Below are the code and all the weights of a small trained network. Each question names an input and a target symbol and asks about switching units off, where a switched-off unit gives its printed mean instead of its output.

import numpy as np


def w(rows, s, z=0):
    codes = np.array(rows[::2]) - 128.0
    scale = np.full(codes.shape[1], s)
    scale[-1] = z or s
    return codes * scale


def f(y):
    return y / 2 * (1 + np.tanh(0.7978845608 * (y + 0.044715 * y**3)))


def softmax(a):
    e = np.exp(a - a.max(-1, keepdims=True))
    return e / e.sum(-1, keepdims=True)


def log_softmax(a):
    a = a - a.max(-1, keepdims=True)
    return a - np.log(np.exp(a).sum(-1, keepdims=True))


def net(x, mask):
    ids = ['ΓΔΛαβζθμξφω'.index(c) for c in x.split()]
    T = len(ids)
    res = E[ids] + P[:T]
    u = 0
    for l in range(3):
        r = res
        for j in range(2):
            rows = slice(2 * j, 2 * j + 2)
            q, k, v = (r @ M[l][rows].T for M in (Q, K, V))
            z = softmax(np.where(np.tri(T) > 0, q @ k.T / 2**0.5, -1e9)) @ v
            o = O[l][rows]
            res = res + np.where(mask[u + j], z, o[:, -1]) @ o[:, :-1]
        u += 2
        y = f(res @ A[l][:, :-1].T + A[l][:, -1])
        res = res + np.where(mask[u : u + 4], y, B[l][:, -1]) @ B[l][:, :-1]
        u += 4
    return log_softmax(res[-1] @ U[:, :-1].T + U[:, -1])


Q, K, V, O, A, B = {}, {}, {}, {}, {}, {}
E = w([
[136,135,169,144,109,126,153,192,210,74],'Γ',
[126,44,118,140,154,160,132,118,197,55],'Δ',
[184,40,143,123,59,154,3,68,93,148],'Λ',
[106,133,140,198,150,120,134,43,74,186],'α',
[126,163,66,45,74,185,96,80,69,64],'β',
[113,180,143,205,148,174,120,155,49,94],'ζ',
[200,111,180,157,193,175,142,171,158,129],'θ',
[176,176,192,143,113,70,149,32,192,79],'μ',
[211,117,188,137,134,51,122,93,130,103],'ξ',
[145,135,90,186,99,234,243,128,100,173],'φ',
[162,149,81,158,190,163,74,199,154,29],'ω',
],0.018)
P = w([
[45,69,75,103,172,32,127,254,56,159],'0',
[125,133,130,121,178,122,145,144,106,87],'1',
[129,130,131,120,151,131,133,142,107,77],'2',
[124,129,141,129,130,139,127,137,91,65],'3',
[117,135,140,126,111,150,124,125,99,70],'4',
[122,132,145,128,100,159,120,125,95,61],'5',
[121,134,142,126,91,163,118,117,87,56],'6',
[127,138,141,126,74,167,106,115,93,52],'7',
[127,136,141,127,74,174,101,120,87,51],'8',
],0.0099)
Q[0] = w([
[65,156,129,130,173,254,172,199,189,92],'0.h0',
[98,150,133,48,142,59,99,89,170,236],'0.h0',
[160,184,124,212,114,144,91,83,138,96],'0.h1',
[139,144,135,137,150,95,97,15,180,171],'0.h1',
],0.0089)
K[0] = w([
[180,129,153,129,63,201,125,82,119,95],'0.h0',
[118,118,151,206,248,80,228,142,175,133],'0.h0',
[110,81,140,100,173,115,106,147,88,154],'0.h1',
[82,87,82,161,178,52,177,142,144,148],'0.h1',
],0.011)
V[0] = w([
[205,103,171,254,87,133,112,157,164,129],'0.h0',
[166,104,98,98,115,142,55,100,99,156],'0.h0',
[83,58,184,112,140,193,83,118,167,141],'0.h1',
[65,6,53,69,217,89,137,155,139,217],'0.h1',
],0.0069)
O[0] = w([
[182,121,186,35,100,177,114,196,47,115,154],'0.h0',
[42,105,205,56,254,144,112,142,155,162,245],'0.h0',
[87,172,125,100,119,200,114,51,212,114,61],'0.h1',
[146,45,115,145,115,99,148,143,69,125,69],'0.h1',
],0.0092,0.0012)
A[0] = w([
[90,205,162,186,78,72,135,195,58,64,95],'0.n0',
[205,149,178,162,205,91,103,97,177,217,104],'0.n1',
[81,86,165,160,59,116,81,126,71,168,165],'0.n2',
[98,108,129,1,117,96,116,72,84,141,1],'0.n3',
],0.0076,0.0045)
B[0] = w([
[148,155,25,103,143,69,103,110,135,221,253],'0.n0',
[72,162,38,77,50,131,118,92,103,112,158],'0.n1',
[155,146,184,132,127,54,204,75,136,117,192],'0.n2',
[140,133,17,86,180,139,111,169,255,122,133],'0.n3',
],0.0077,0.0053)
Q[1] = w([
[148,125,105,180,182,142,70,211,140,114],'1.h0',
[164,125,86,217,204,216,76,142,184,82],'1.h0',
[137,70,160,135,63,12,79,1,126,154],'1.h1',
[171,166,138,104,123,118,72,47,89,231],'1.h1',
],0.0088)
K[1] = w([
[157,207,206,114,125,209,137,126,180,89],'1.h0',
[129,144,149,67,107,193,51,57,146,102],'1.h0',
[110,16,95,128,150,1,159,160,75,134],'1.h1',
[181,148,85,58,120,113,107,146,5,255],'1.h1',
],0.0081)
V[1] = w([
[216,78,236,158,105,124,1,90,178,141],'1.h0',
[168,99,153,9,148,49,144,108,97,78],'1.h0',
[96,174,189,197,209,84,92,83,140,214],'1.h1',
[90,175,117,100,24,124,127,19,102,42],'1.h1',
],0.0067)
O[1] = w([
[154,141,134,72,126,93,161,182,110,16,19],'1.h0',
[25,112,135,151,30,125,30,121,57,141,224],'1.h0',
[103,145,35,2,130,105,103,48,56,165,83],'1.h1',
[169,191,164,170,137,129,37,50,181,76,3],'1.h1',
],0.0091,0.0064)
A[1] = w([
[151,43,218,94,188,145,211,139,66,49,105],'1.n0',
[132,166,170,150,107,35,95,182,147,144,132],'1.n1',
[50,207,143,180,183,186,207,96,31,144,104],'1.n2',
[183,211,38,217,149,255,58,167,33,33,3],'1.n3',
],0.0053,0.003)
B[1] = w([
[207,109,117,86,152,60,206,110,152,62,255],'1.n0',
[138,119,59,153,41,147,79,147,159,86,174],'1.n1',
[165,83,146,66,79,116,78,145,229,30,223],'1.n2',
[230,20,107,57,214,254,179,127,138,228,254],'1.n3',
],0.0076,0.0051)
Q[2] = w([
[150,136,90,123,217,218,125,195,218,118],'2.h0',
[97,190,178,197,97,164,147,143,215,81],'2.h0',
[80,2,105,151,118,112,134,119,157,172],'2.h1',
[118,144,143,180,116,84,130,10,153,147],'2.h1',
],0.0074)
K[2] = w([
[147,240,245,1,164,221,97,104,203,109],'2.h0',
[31,161,173,155,39,127,174,142,223,108],'2.h0',
[105,58,124,166,107,154,150,142,39,95],'2.h1',
[70,70,44,217,147,70,101,171,81,127],'2.h1',
],0.0061)
V[2] = w([
[6,85,63,116,193,155,52,192,151,124],'2.h0',
[206,197,4,128,75,126,101,184,153,111],'2.h0',
[83,166,49,146,114,80,128,84,191,51],'2.h1',
[195,129,107,138,217,2,159,123,120,110],'2.h1',
],0.0054)
O[2] = w([
[159,23,81,69,183,209,135,245,190,102,253],'2.h0',
[141,89,152,95,62,101,54,211,127,196,195],'2.h0',
[143,106,148,81,151,131,118,94,165,113,7],'2.h1',
[152,120,95,127,100,104,122,105,138,158,185],'2.h1',
],0.011,0.0062)
A[2] = w([
[67,190,83,178,74,143,117,166,110,253,168],'2.n0',
[18,137,110,139,111,127,90,109,12,121,138],'2.n1',
[129,161,184,143,46,111,191,146,79,192,106],'2.n2',
[116,110,110,101,87,230,239,218,147,109,2],'2.n3',
],0.0063,0.0033)
B[2] = w([
[111,6,225,90,113,213,125,18,113,64,210],'2.n0',
[132,169,26,226,107,116,126,145,62,125,157],'2.n1',
[2,245,141,116,116,53,175,168,228,159,198],'2.n2',
[102,111,127,180,212,41,90,80,90,165,251],'2.n3',
],0.0086,0.016)
U = w([
[108,103,158,123,68,133,88,208,227,93,59],'Γ',
[202,87,104,203,84,119,135,99,179,48,134],'Δ',
[96,126,147,78,150,102,118,111,119,80,145],'Λ',
[143,147,55,156,122,119,137,52,122,155,93],'α',
[90,142,21,161,104,164,104,116,254,133,179],'β',
[166,111,99,53,74,173,184,108,126,165,139],'ζ',
[146,174,78,101,93,95,176,148,170,156,254],'θ',
[140,154,122,139,117,35,15,71,162,134,95],'μ',
[85,125,61,160,70,177,123,159,131,84,138],'ξ',
[72,137,136,190,129,153,137,78,140,179,80],'φ',
[175,114,93,202,128,108,98,143,158,186,76],'ω',
],0.0059,0.0057)

Each question gives the input, a string of symbols that net reads in full, and the target symbol t.
The units are the heads (2 rows each of Q, K, V and O) and the neurons (one row each of A and B). Each row of codes is followed by its name. A weight is (code - 128) times the scale printed after its matrix; where a second scale follows, it is the last column's (O, A, B and U).
mask holds one flag per unit, layer by layer, with each layer's heads first. A switched-off unit (its flag False) gives its mean, the last column of its rows in O or B, instead of its output. The means were averaged over made-up inputs and are rounded, as every weight is.
A unit's drop is (log p(t) with every unit on - log p(t) with that unit switched off) / (log p(t) with every unit on - log p(t) with every unit switched off).
k most important neurons: the k neurons with the biggest drops, biggest first
k most important neurons of layer l: the k neurons of layer l with the biggest drops, biggest first
heads that matter: for each layer, one digit per head in row order, 1 if its drop is at least 0.15 and else 0, layers parted by /
input ω ξ ω ξ ω Γ ζ Λ, target ω: heads that matter -> 00 / 01 / 10
input α ζ Λ α α Δ α ζ, target Λ: heads that matter -> 11 / 00 / 00
input Λ θ μ μ, target Λ: 2 most important neurons -> [0.n3; 2.n3]
input ξ β μ α φ, target β: heads that matter -> 10 / 00 / 00
input α Δ Δ φ φ μ Γ, target Γ: heads that matter -> 11 / 01 / 10
input θ α ω Λ α Γ ξ θ, target Λ: heads that matter -> 10 / 00 / 00
input φ ω φ θ ξ μ ω Γ ξ, target φ: heads that matter -> 00 / 10 / 10
input Γ Γ ω φ α, target Γ: heads that matter -> 10 / 00 / 10
input Γ Λ ζ φ Λ ξ Λ μ, target Γ: heads that matter -> 10 / 00 / 10
input α μ ξ ξ θ μ μ β μ, target α: heads that matter -> 01 / 01 / 10
input ω ξ μ α α Δ φ ω ζ, target ζ: heads that matter -> 00 / 01 / 10
input ξ ξ ζ Γ μ α, target ξ: heads that matter -> 01 / 10 / 00
input Γ μ Λ μ Δ, target Λ: heads that matter -> 10 / 00 / 00
input ξ μ Γ μ ω ζ ζ ω, target ω: 3 most important neurons -> [1.n3; 2.n3; 0.n0]
input ξ ξ ζ ξ ω Γ ω ω Λ, target ξ: heads that matter -> 01 / 10 / 00
input Γ Δ μ μ, target Γ: most important neuron of layer 1 -> [1.n1]
input θ Δ μ, target θ: 2 most important neurons -> [1.n0; 2.n2]
input Δ θ Δ μ, target Δ: most important neuron of layer 0 -> [0.n0]
input ξ θ Γ ω Γ φ φ θ, target θ: 2 most important neurons of layer 1 -> [1.n0; 1.n3]
input ζ Γ Γ θ Λ ξ, target ζ: 2 most important neurons of layer 2 -> [2.n3; 2.n0]
input ξ ξ Γ ξ φ α α Δ, target Δ: most important neuron of layer 1 -> [1.n0]
input ξ μ μ θ Δ α Γ ξ θ, target θ: 3 most important neurons -> [1.n0; 2.n2; 2.n0]
input ξ ξ ζ μ, target ξ: 2 most important neurons of layer 2 -> [2.n1; 2.n3]
input ζ μ ξ φ ω μ, target ζ: 3 most important neurons -> [0.n0; 2.n3; 2.n0]
input φ ξ μ β, target β: 2 most important neurons of layer 2 -> [2.n3; 2.n0]
input ζ Λ θ ζ ξ μ, target ζ: 2 most important neurons -> [0.n0; 2.n3]
input ξ Δ Λ, target ξ: most important neuron -> [0.n2]
input α α Γ β μ ξ, target α: 2 most important neurons -> [0.n2; 2.n1]
input ζ Γ Λ ω μ Δ Δ α, target ζ: 2 most important neurons -> [0.n0; 2.n3]
